[[ 11 -45  -5 -53 -47  32]
 [ 63  12   0  25   4   8]
 [ 40  -1  21   1 -26  24]
 [-26  27  -1  26  42 -30]
 [ 29  45 -12  64  70 -36]
 [ 42   7  -9  25 -14  11]
 [-24  19 -14  22  49 -32]
 [ 53  59   0  86  61 -28]]
->
[[ 11  63  40 -26  29  42 -24  53]
 [-45  12  -1  27  45   7  19  59]
 [ -5   0  21  -1 -12  -9 -14   0]
 [-53  25   1  26  64  25  22  86]
 [-47   4 -26  42  70 -14  49  61]
 [ 32   8  24 -30 -36  11 -32 -28]]

[[ 48 -78 -18  14  74 -42 -14  10 -78]
 [ 22 -75  -4 -34  27  -7 -40 -15 -75]]
->
[[ 48  22]
 [-78 -75]
 [-18  -4]
 [ 14 -34]
 [ 74  27]
 [-42  -7]
 [-14 -40]
 [ 10 -15]
 [-78 -75]]

[[  3  10 -37   6  -8   4  -5   5  15   9  70  11]
 [  5  14 -34 -18  28 -14   7  -3 -22 -12  -1  -8]
 [-22  37   1   0  41   5 -17 -10  42  -8  17 -12]
 [ 23 -52  -2  16   7  -8  -4  11   1  -9 -81  18]
 [-11 -41  12  -1  20  -2  -2  12 -17 -30 -41 -10]
 [-30   5   9 -19 -15   6   3   7  -5  10  28  35]
 [-24 -22   1  -6   1   1  10   5  -2  -6 -28 -20]
 [ 36   6  20   1   5 -17  -2  -6   0  -1  69 -21]]
->
[[  3   5 -22  23 -11 -30 -24  36]
 [ 10  14  37 -52 -41   5 -22   6]
 [-37 -34   1  -2  12   9   1  20]
 [  6 -18   0  16  -1 -19  -6   1]
 [ -8  28  41   7  20 -15   1   5]
 [  4 -14   5  -8  -2   6   1 -17]
 [ -5   7 -17  -4  -2   3  10  -2]
 [  5  -3 -10  11  12   7   5  -6]
 [ 15 -22  42   1 -17  -5  -2   0]
 [  9 -12  -8  -9 -30  10  -6  -1]
 [ 70  -1  17 -81 -41  28 -28  69]
 [ 11  -8 -12  18 -10  35 -20 -21]]

[[ 67 -47]
 [  8  19]
 [-57  32]
 [ -5  59]
 [-43 -12]
 [ 20  61]
 [-22 -51]]
->
[[ 67   8 -57  -5 -43  20 -22]
 [-47  19  32  59 -12  61 -51]]

[[-16 -31  10  24  -7  18 -11  12]
 [ -5 -17   9  21  -2  20 -20  13]
 [ 15 -10  24  -6   6  -4  19  51]
 [ 27   5  -6 -21  -5  21 -39 -39]
 [ 25   8  29 -12   8  -8  38  84]
 [ -2 -20   3   1  26  38 -15 -48]
 [ -2  -7  -1  -6 -12  10  -9 -17]
 [ 17 -10  25 -13   6   2  22  65]
 [ 18  -6  30 -15   8  -1  25  74]]
->
[[-16  -5  15  27  25  -2  -2  17  18]
 [-31 -17 -10   5   8 -20  -7 -10  -6]
 [ 10   9  24  -6  29   3  -1  25  30]
 [ 24  21  -6 -21 -12   1  -6 -13 -15]
 [ -7  -2   6  -5   8  26 -12   6   8]
 [ 18  20  -4  21  -8  38  10   2  -1]
 [-11 -20  19 -39  38 -15  -9  22  25]
 [ 12  13  51 -39  84 -48 -17  65  74]]

[[  1  -1 -14  37 -11   4  -4  16]
 [-36  -4   8 -55  72  51 -11  -7]
 [-18 -77 -34  -3  12 -23  18 -39]]
->
[[  1 -36 -18]
 [ -1  -4 -77]
 [-14   8 -34]
 [ 37 -55  -3]
 [-11  72  12]
 [  4  51 -23]
 [ -4 -11  18]
 [ 16  -7 -39]]

[[  9  -4  24]
 [ 42   3  49]
 [ 18  30  30]
 [ 61 -80  55]
 [ 56 -41  51]
 [ 48  19  39]
 [ -1 -69  69]
 [ 59  29   5]
 [ 27 -64  52]
 [ 35  23  -9]
 [ 53  -5  35]]
->
[[  9  42  18  61  56  48  -1  59  27  35  53]
 [ -4   3  30 -80 -41  19 -69  29 -64  23  -5]
 [ 24  49  30  55  51  39  69   5  52  -9  35]]
